Each row has a hidden trait or not; one of two labels after the row says which. A new part has a new trait and new labels.
[-23  23  34 -20 -39  21   4  15  16 -24  -3 -15 -29  10 -45  31 -22  10
 -10  -9 -18  23   6  28  -1  -5 -21  41 -23  -9  23  -3   1  47  13   5
  -8  -4  23   6 -55  83  -3  50 -16  39 -13   5 -26 -14] -> vaz
[ -7  15 -28  -6  22  16 -14 -27  -5   3   2   5 -12  -2 -14  38  -3   4
  -4  12  -5   4   7  -7  36 -20 -22  -4   6 -18   0   7  20 -15  22  -6
  11   2   7   0 -26 -10  19   1  -4  41   7   2 -55   4] -> Tas
[-11   1  57  -9 -42  -4  10  24  13 -26  -6 -15  -7   0 -22   7  -9   7
  -3 -14  -8  16  -1  25 -25   5   9  36 -24   4  18 -16 -10  32  -7   3
 -20 -11  12   2 -29  67  -9  36  -3  -6 -14  -5  15  -8] -> vaz
[  9  -5  67  -1 -35 -12  -1  25 -23 -31  -3 -17  13  -2 -27  12   0  -7
   3 -14  -3  20  -6  23 -33  -1  17  25 -24  -2  13 -19 -14  36  27  -6
 -24 -15 -11   0 -20  50   0  16  -4  -2 -10 -15  24  -9] -> vaz
[-11  14 -30  -8  25  19 -11 -25  -5   7  -1  14 -12  -3  -8  26  -5  14
  -4  16   0  -3  11  -5  36 -17 -36  -2   4 -12  -5   7  23 -29   1 -10
  10  -1  18   1 -25 -13  15   5  -5  55   6   9 -46   4] -> Tas
[  5  -4  -5   4  59  10 -12 -28 -18  11  -4   9  10 -17   1  39  17  14
  -4  18  10 -15  10  -3  23 -32 -19  -3   5 -11  -9  -1  24 -41  12 -19
   6   0  18  -4 -12  -7  27 -17  -1  58  10   0 -38   8] -> vaz
[  2  -5  35   2  -5  -1   3   9 -10 -12  -6   5  13 -12   1  -6  10   5
  12  -3   3  -5   2   7 -21   6  24  15  -6   8   5 -17  -5   8 -11   1
 -10  -9  13  -7   0  11   9  -9   3  16  -5  -3  22   3] -> Tas
[  3   5 -34   7  37   3 -16 -30 -20   8   2  14  10  -7   6  21   8  -2
   2  17   0  -8   5 -14  28  -1 -15 -17  12  -9 -12   3  14 -34  16  -8
  14   1   2  -4   2 -57  21 -22   7  58  12   2 -26  14] -> vaz
[-17  11  42 -18 -63   7   5  27  17 -26  -2 -18 -18  16 -28   8 -17   3
  -8 -18 -14  20   1  30 -15   2  -4  35 -22  -5  19  -7  -8  52  12   9
 -12  -3  12   4 -41  90 -12  45 -13   5 -16  -1  -9 -16] -> vaz
[ -2   6  -3  -8  26  16 -14 -21 -11   3  -1  -3  -2  -9 -26  51   5  10
  -8  10   0  -1   6   8  25 -40 -27   7  -1 -23  -2   5  18 -19  28 -16
   0  -2   9   1 -39  16  20  11  -8  50   5  -4 -56   1] -> Tas
[-20  16  46 -16 -48  11  11  26  17 -29  -4 -13 -24  10 -32  10 -16  11
  -5 -16 -13  21   0  24 -15   6  -9  36 -22   1  22  -9  -7  53  -4  14
 -15  -6  22   3 -36  86  -9  47 -14  57 -17   1   1 -13] -> vaz
[ -3   5  -1  -7  14   9 -10 -11  -7  -8  -1 -15 -11   0 -25  45  -4   9
 -12   0  -4  10   6  18   8 -33 -17  17  -6 -21   5   4  12   4  30 -13
  -8  -5   7   4 -48  38  10  29 -12  41  -1  -6 -48  -3] -> Tas
[  3  -1  61  -4 -43  -3   3  25  -4 -29  -3 -16  -2   1 -26   8  -2  -4
   1 -16  -5  17  -5  24 -23 -15  19  31 -18  -6  15 -16 -12  52  25  -3
 -20 -13  -2   1 -27  66  -6  27  -5   6 -12 -12  13  -7] -> vaz
[ -1 -23   4  -1  11   5 -10 -12  -9  -6  -1 -10  -6   1 -19  55  -3   6
 -11   4  -6  10   5  12  17 -22 -21  14  -7 -20   5   1  12  -2  30 -12
  -5  -4   0   4 -42  10  10  30  -6  60   0  -5 -39   1] -> Tas
[  6 -20  -2  10  31  -5   6  -6 -10   4  -4  20  19 -18  37 -19  12  13
  13  11   8 -19   6 -17   2  18  11 -16  10  23  -9  -8   4 -30 -43   1
   3  -1  14  -6  32 -59   7 -30  14   8   4   9  39  11] -> vaz
[  1  -5  64  -2 -24  -3   5   3  -7 -23  -5 -12   4  -3 -22  -2   5   0
   4 -14   2   7  -3  18 -33  -1  20  24 -17   0  12 -15 -16  57   6  -2
 -22  -9   2  -3  -8  36   0  10  -3  -5 -11 -11  57  -6] -> Tas
[  9 -12  71   0  -2  -3   3  13 -18 -20  -8  -2  13 -18  -2   6  18   8
   6  -5  11  -4   1  13 -29  -9  23  17 -10   5   5 -20  -6  17  -7  -9
 -23 -13  11  -7  -2  29  11   5   0  13  -7  -8  14   3] -> Tas
[ -9  12  -5 -11   5  17  -3 -13   0   1   1  -5 -11   2 -25  37  -4   9
 -11   3  -7   4   8  13  25 -24 -32  10  -4 -14   2   7  16  -1  13  -7
 -11   0  15   4 -43  33  11  23 -11  42   0   2 -46  -3] -> Tas
[-10  13 -26  -9  10  16 -17 -16  -3   1   1  -3  -9   3 -32  36  -3   0
  -8   6  -5  -1   4  -1  27 -25 -23   0   3 -23  -1  15  16  -8  34  -9
   8   2   3   1 -34  18  12   6 -10  35   8  -8 -44  -2] -> Tas
[ -7  11 -25  -6  20  17 -12 -23  -4   4   1   3 -15   2 -14  36   0   7
  -4  14  -8   1   8   2  30 -21 -29   1   4 -18  -4   8  16 -17  23  -7
   7   2   7   2 -27  -4  19   9  -6  52   7   3 -54   4] -> Tas
[ 20 -21  17  22  45 -16   5 -14 -32  -2  -6  16  28 -26  34   0  25  11
  13  15  18 -16   5  -8  -2   2  18 -17   5  17 -10 -19   7 -42 -27 -13
 -10 -11  10  -8  26 -71  21 -34  16  32   9  -1  29  23] -> vaz
[-17  15  47 -11 -59   6   3  20   8 -28  -3 -15 -20  11 -32   5 -15   2
   2 -15 -13  21   0  25 -17  12   1  31 -18  -5  21 -11 -10  44  12   9
 -16  -7   7   2 -29  76 -13  40  -8   9 -10  -3  14 -10] -> vaz
[-12  12   0 -11  -7  17  -3  -5  16  -9  -2  -5 -20   4 -29  35 -12  10
 -10   1 -11  22   7  10  10 -15 -19  19 -12 -13  12   4  12  17  12  -6
  -6  -1  15   4 -41  50   5  38 -12  36  -4   2 -39  -7] -> Tas
[ 14  -9  18   9  18   1 -12  -3 -29  -9  -3   4  24 -22   5   4  18  -3
  14   7   9 -16   0   3  -4  -7  12  -3  -3  -4  -9 -13   2 -12  12  -9
  -7 -15   3 -10   3 -25  24 -27   9  24   6  -7  18  11] -> Tas
[ 23 -25  83  15   0 -22  -7  21 -35 -35  -9 -14  25 -19 -14  17  24  -7
  10 -11  13   5  -8  19 -40 -24  35  19 -21  -7   3 -25  -9  18  28 -27
 -35 -21 -17  -7 -11  23  16  -5   3  17  -2 -26  39   4] -> Tas
[ 12  -9  35   8  -7 -12  -7  10 -24 -27  -3  -2  20 -12   2  -4  14 -10
  14  -6   3  -8  -7   6 -23   9  20  15  -7   0   2 -20  -9  11  14  -3
 -13 -12 -11  -8  -1 -12  16 -20   9  17   0 -13  35   8] -> Tas
[-50  40   4 -41 -49  48  16  11  49  -8  -3  -7 -53  23 -59  13 -42  27
 -15  -6 -24  26  14  24   7   6 -42  46 -20   1  21   9   6  39 -22  26
   8  10  60   8 -57 127 -19  79 -28  29 -21  21 -54 -25] -> vaz
[  8  -7 -10   7  54   1 -10 -24 -32   7  -5  16  22 -24  13  26  20  12
   7  20  14 -24   9  -9  30 -25  10 -15   7  -3 -13  -4  15 -46   0 -16
   4  -4  11  -8  -3 -47  31 -17   7  55  11   1 -19  15] -> vaz
[ -6  18 -47  -1  28  12 -15 -25 -11   1   4  16  -4   2   2  32  -7   3
  -1  20 -10   1   7 -11  41   2 -28 -19  11 -14  -3   6  22 -28  12  -2
  18   4   5   0 -10 -44  19 -11   4  57   7  11 -41  13] -> Tas
[ -3  -3  62   3 -37  -1  11  16  -7 -24  -7   2  -3  -6  -3  -4  -5  11
   4  -6  -3   9   4  20 -22  17  11  23 -17  14  16 -19  -6  24 -23   4
 -20 -12  20  -2  -4  42  -7  22   5  24  -9   1  28   1] -> Tas
[-13  10  56 -23 -38  14  -3  18   6 -22  -4 -23 -21   6 -59  36  -6   5
 -11 -18  -3  18   0  37 -23 -36  -6  45 -27 -21  17  -2  -4  47  34  -6
 -20  -9  15  -2 -62 121   2  50 -22   7 -12 -12 -31 -21] -> vaz
[ 30 -24  18  25  37 -22 -10 -12 -41  -2  -3  10  40 -27  33   2  32  -6
  13  10  17 -17  -2 -12  -3 -12  29 -23   7   4 -14 -15   0 -40   2 -20
  -9 -11 -18  -9  25 -64  26 -49  17  18  14 -13  31  19] -> vaz
[ -1  10 -36   2  22   4 -19 -22 -13  -3   4   4  -2   2  -7  40  -1  -3
 -11  12  -8  10   5  -2  29 -13 -22  -6   6 -21  -2   4  16 -21  35 -13
   9   4  -9   4 -31 -29  16   0   0  55   8   0 -40  10] -> Tas
[ -1   6 -37   1  35   5 -13 -27 -17   8   1  13   8  -8  11  17   8   6
   6  17   3 -13   6 -18  32  -4 -16 -19  16  -7  -9   5  21 -35   7  -4
  13   2   7  -4  -4 -49  23 -29   4  45  11   7 -33  11] -> vaz
[-27  28 -19 -23   9  37  -1 -20  21  16   1  15 -27   5 -19  25 -20  26
  -9  14  -9   1  16   5  29 -11 -44  12  -2  -4   2  12  19  -3  -9   7
  17   8  43   3 -37  31   2  21 -15  45  -2  17 -57  -8] -> Tas
[  5 -10  50   3 -19  -8   4  13 -18 -21  -7   2   5 -14  14  -1   9   7
   9  -3   6   1   2  15 -18   2  21  14 -13  10   9 -21  -4  17 -16  -3
 -18 -13   8  -5   2  19   2  -2   7  21  -6  -2  31   4] -> Tas
[  7   6  44  -9 -52   2   6  20   7 -36  -2 -15 -19   7 -31  15 -16   1
  -3 -13 -14  25  -3  24 -15  -1   6  30 -16  -3  19   0  -8  42  10   5
 -14  -7   5   7 -27  67  -9  39  -6   6 -12  -4  10  -7] -> vaz
[ -4   1  43  -3 -28  -4   7  24   1 -25  -4  -7  -6   1 -15 -10  -2   2
   1  -8  -9  10  -1  18 -25  14  12  15 -16   5  15 -16 -13  31  -2   5
 -17 -10   9   0 -13  45  -6  19   0   2 -10  -4  28  -4] -> Tas
[ 11   5 -27   7  45   3 -22 -26 -26   6   0  12   7 -13   1  46  15  -3
   6  14   8 -17   4 -11  34 -20 -11 -12   7 -10 -10  -1  17 -35  26 -16
  11  -3  -5  -7  -5 -58  30 -28   7  42  14  -7 -21  13] -> vaz
[ -5   5  73  -8 -45  -2  -3  22   6 -31   1 -21 -12   8 -38  27 -11  -4
  -5 -14 -14  25  -1  29 -14   1 -13  30 -24 -13  18 -10  -7  44  28   2
 -14  -9  -5   5 -54  70  -3  43  -9  20 -12 -10  -3  -7] -> vaz
[  9 -14  48   9  21  -8   3   8 -20 -12  -6   4  17 -16   8  -3  16   5
   9  -3   8  -5   1   7 -21   1  16   7  -9   7   0 -18  -5   4  -9  -5
 -19 -12   6  -7   1   5  10 -12   6  11  -2  -7  29   5] -> Tas
[ -2  -1   1   2  46  15   5 -19  -7  19  -7  21  12 -17  18   5  10  22
   3  19  11 -24  13 -12  13  -8 -13 -13  12  14  -7  -1  18 -44 -39  -4
   7   2  38  -6   9 -23  18 -21   4  32   5  14 -15   5] -> vaz
[ -7  12 -29  -8  42  18 -14 -31  -3   9  -1  10   1  -7  -6  38   1   9
  -2  16  -5  -6  11  -2  28 -23 -28  -8   6 -13  -6  11  21 -36   7  -9
  16   5  15   0  -8 -17  20 -14  -5  53   6   5 -41   6] -> Tas
[-16  25  20 -21 -32  22 -10   1   7 -26   1 -18 -24  13 -61  41 -16   0
 -13  -8 -19  28   2  28   4 -20 -22  42 -16 -27  16   4   5  42  40  -1
  -5  -1   0   5 -65  85   4  48 -20  38  -7  -6 -52 -12] -> vaz
[  9  -9  67   2 -15  -8   4  24 -14 -24  -7  -7  14 -10 -10 -13   7   0
   7 -10   6   0  -3  11 -33  -2  23  22 -16   3   6 -20 -10  25  -1  -3
 -22 -10   2  -5 -13  34   4  -4   5  -1  -7 -10  33  -2] -> Tas
[  1  -7  51  -6 -33   2 -10  14 -11 -38  -4 -19 -11   2 -45  51  -4 -10
  -9 -15 -15  30   2  34 -13 -23  -6  40 -23 -25  18 -15   2  38  41 -13
 -24 -17  -2   3 -63  67  10  37  -9  51  -8 -16 -19  -4] -> vaz
[ 13 -10 -10  13  54  -6  -5 -24 -27  13  -3  16  26 -20  37  -3  22   7
  11  16  13 -26   5 -14  15  -1   2 -22  10  10 -11  -8  11 -43 -15  -9
   7  -3  10  -8  19 -54  20 -41  13  30  11   3  -7  13] -> vaz
[ -6   4  51  -2 -36  -2   6  32   7 -24  -3 -11  -6   4 -25 -11  -6  -2
   3 -14  -2  14  -3  17 -26  11  16  23 -10   3  16 -14 -14  39  -3   6
 -15  -9   5  -1 -10  52  -6  16  -2  -2 -11  -5  32  -6] -> vaz
[ 17 -14  76  11  19  -5  -3   8 -25 -13  -7   0  23 -18  -1   0  25   2
  12  -3  18  -9  -2   3 -24 -16  21   6 -10   1  -5 -18  -2   3   3  -9
 -20 -14   1  -9  -9   0  17 -30   4  10   1 -12  26   4] -> Tas
[  9  -6 -27   6  43   4 -15 -27 -28  13  -1   9  17 -15   6  26  18   3
  -5  19   9 -16   5  -2  22 -23  -9 -16  11  -9 -12   3  18 -43  14 -15
   3  -2   2  -4  -4 -44  27 -32   6  46  13  -2 -37  13] -> vaz
[ 10  -7 -18   8  49   2 -11 -32 -29   9  -3  17  14 -18  25  21  19   8
   8  21   9 -17   8 -12  14 -16 -11 -20   9  -2 -11  -3  18 -44  -6 -14
   3  -4  12  -6   3 -60  28 -29  10  47  10   3 -16  16] -> vaz
[ 22 -25  26  16  49 -13  -1 -13 -30   7  -7  11  30 -27  29   8  28  11
   9  10  24 -22   4  -4 -10 -25  14  -7   1  10 -14 -15   6 -38 -20 -19
 -15  -8   7  -8  18 -46  20 -33  12  22   9  -6  26  13] -> vaz
[  3 -13  62   3 -13  -8   4  22 -16 -25  -5  -9  13  -8  -8  -4  -7  -2
   6 -10   1   5  -4  18 -33   8  22  20 -19   5  13 -23 -11  31   1  -3
 -22 -13   1  -4  -3  26   3   6   2  11  -8 -10  41   0] -> Tas
[  2  -5  39   5   3  -2   1   8 -13  -9  -4   6  14 -12   2  -1  15   2
  12   0   5  -4   0   2 -13   4  13   4  -6   6   1 -14  -4  19  -6  -2
  -5  -9   6  -7   6 -20  11 -12   4   3  -1  -3  22   6] -> Tas
[-14  14  23 -17 -14  21   3  -5  16  -2  -4  -8 -24   1 -31  40 -13  21
 -15   1  -5  12   9  18   5 -29 -32  26  -9  -9  12   4  10  12  -4  -5
  -9  -1  23   5 -47  81   4  39 -18  39  -8   3 -38 -13] -> Tas
[ 11 -13  55   8 -18 -10   2  18 -19 -20  -5  -5  15 -16 -10  43   9  -3
   8  -7   2   7  -3   8 -27   5  22  13 -13   2   3 -21  -8  20   4  -4
 -21 -14  -5  -5  -5   8   7   1   6   8  -4 -13  36   5] -> Tas
